Each row is followed by its group and then its class within the group.
[-1.76  1.80  0.01  2.76  0.11 -1.93 -0.91  0.10  0.83  0.09  0.58 -0.44
  0.65 -2.18 -2.93  3.72 -1.25  1.64  0.67 -0.63  0.42  0.21 -0.33 -1.60
  0.09  2.35 -1.40  0.13 -3.44  4.97  0.71 -0.24 -0.62 -1.36 -2.20  1.39
 -0.11 -0.12  3.03  1.43 -0.87  0.48 -1.00  0.74  0.39  1.38 -1.01 -0.50
 -3.35  0.18  0.18] : A:Q491
[-2.72  1.69 -0.13  2.05  0.85 -1.83  0.19 -1.43  0.53  2.76 -0.82 -1.38
  0.52 -0.92 -2.24  2.74  0.10  1.48  0.65 -0.05  0.20  0.19 -0.65 -1.78
  0.09  2.27  0.33 -0.88 -4.84  0.77  0.96  0.04 -0.55 -1.94 -2.05  0.16
  0.71 -1.02  1.47  0.78 -1.44  0.56 -1.74 -0.23  0.39  1.69  0.38 -0.71
 -2.48  0.28  0.51] : A:Q177
[-0.27  0.36 -0.53  1.59 -0.24 -0.18 -0.08  0.45 -0.51  1.03 -2.05  2.82
 -0.72 -1.97  0.77  1.61 -0.56 -0.14  0.25  0.59  0.17  0.06  1.13  2.49
 -1.09  0.50 -2.26  3.21  0.05  2.67  0.74  0.67  0.97  0.50 -2.31  0.14
  0.17  0.02 -1.94  0.46 -0.79 -0.06 -0.09 -0.15 -1.66  0.48 -2.79  0.38
  0.64  0.31 -0.61] : S:Q981
[-0.18 -1.06 -0.02  3.06  1.12  0.45 -0.31 -0.71  0.13  1.43 -1.88  1.05
 -0.04 -2.25 -0.02  2.43 -0.27  0.18  1.95  1.40  0.40  0.34  1.51  2.65
 -0.27  0.93 -2.56  3.56 -0.43  1.08  0.36  0.69  1.72 -0.69 -1.44  0.04
  0.39  0.78 -0.74 -0.49 -0.97 -0.22 -1.74 -1.10 -1.24  0.85 -3.15  0.79
  1.47  0.29 -1.24] : S:Q981
[ 0.98  2.39  0.94  0.37 -1.06  3.03 -1.86  1.79  0.58 -4.33  0.89  0.80
 -1.33 -1.94 -1.77  1.93 -2.77  0.53  1.24 -0.68 -1.13 -0.81  1.19 -0.32
 -2.51  1.32 -1.18  1.53 -0.66  2.52 -0.42 -0.53 -0.90 -0.04  0.26 -0.11
 -0.17  1.07  3.07  1.07  3.38  1.25  1.66 -1.18  1.10 -0.54  0.59  0.11
 -2.41 -0.63  0.22] : A:Q491
[ 1.77  1.01  0.73  0.62 -0.72  0.96 -1.50  3.15 -0.02 -5.27  1.42  0.85
 -0.91 -1.55 -0.98  2.14 -2.05  0.01  0.60 -0.75 -1.06 -0.25  0.54 -0.14
 -2.34 -0.95 -2.64  2.21  1.55  8.03 -0.66 -0.37 -0.38  0.51  0.00  0.05
 -0.45  1.10  3.65  1.25  2.73  0.53  2.12  0.25  0.33 -0.36  1.03 -0.64
 -0.29 -0.42 -0.27] : A:Q177
[-1.71  0.59 -0.10  2.84  1.25 -2.06  0.94 -1.84 -0.05  3.55 -1.90 -0.18
  1.74 -1.11 -0.39  2.20  0.05  0.77  0.76  0.39  1.22  0.40  0.94  2.13
  0.95  2.19 -0.52  1.59 -2.32  1.18  0.74  0.74  1.17 -1.26 -2.18  0.65
  0.40 -0.45 -0.98 -0.34 -2.42  0.09 -2.18  0.45 -1.62  1.06 -2.04  0.20
  0.61  1.00 -1.12] : S:Q981
[-0.70  0.06 -0.38  1.59 -0.88  0.71 -1.26  0.87  0.10  0.61 -1.89  2.95
 -0.05 -1.72 -0.11  1.59 -0.69 -0.61  0.67  0.18  0.52  0.31  1.18  1.48
 -1.48  0.89 -2.94  2.79 -0.44  1.96 -0.13  0.21  0.91  1.01  0.24  0.50
  1.04  0.19 -0.76 -0.17  0.48  1.03  0.40 -0.13 -0.70  0.68 -1.77  0.57
 -0.69  0.30  0.28] : S:Q981
[ 0.40  0.91  0.35  2.70 -1.24  1.39 -1.00  3.37  0.61 -3.87  0.37  1.14
 -0.12 -1.70 -1.85  2.38 -1.43 -0.21  0.67 -1.47 -0.17  0.28  1.72 -0.89
 -2.17  1.56 -2.61  1.63 -0.02  6.88 -0.19 -0.79 -0.53 -0.64  0.14 -0.21
  0.89  1.04  3.61  1.30  1.98  2.67  1.93 -0.25  1.37 -1.36 -0.22  0.06
 -2.07  0.14 -0.40] : A:Q491
[-0.80  0.65 -0.77  1.81 -0.37  0.91 -0.11  1.45  0.10  0.55 -1.18  2.59
  0.40 -2.20 -1.55  2.23 -0.25 -0.05 -0.33 -0.08  0.33 -0.38  1.07  0.62
 -0.38  1.07 -2.96  2.50 -0.72  5.57  0.89  0.19  0.45  0.64 -1.75  0.11
  0.16  0.19 -0.84 -0.01 -0.30 -0.08 -0.23 -0.37 -1.11  1.15 -2.10  0.39
 -0.99  0.87 -0.65] : S:Q716
[ 0.09  2.27 -0.64  1.15  1.15  1.89 -2.12 -0.53  0.55 -0.18 -0.12  1.83
 -1.66 -3.53 -0.59  2.03 -2.37  1.22  0.51  0.43 -0.36 -0.57  0.39  2.85
 -1.13  0.04 -2.33  4.05 -1.17 -0.53 -0.13  0.19  0.47  1.81 -2.53  0.21
  1.05  1.14  0.46  0.23  1.43  0.09 -1.06  0.13 -0.80  2.14 -2.79  0.10
 -0.57  0.86 -0.37] : S:Q981
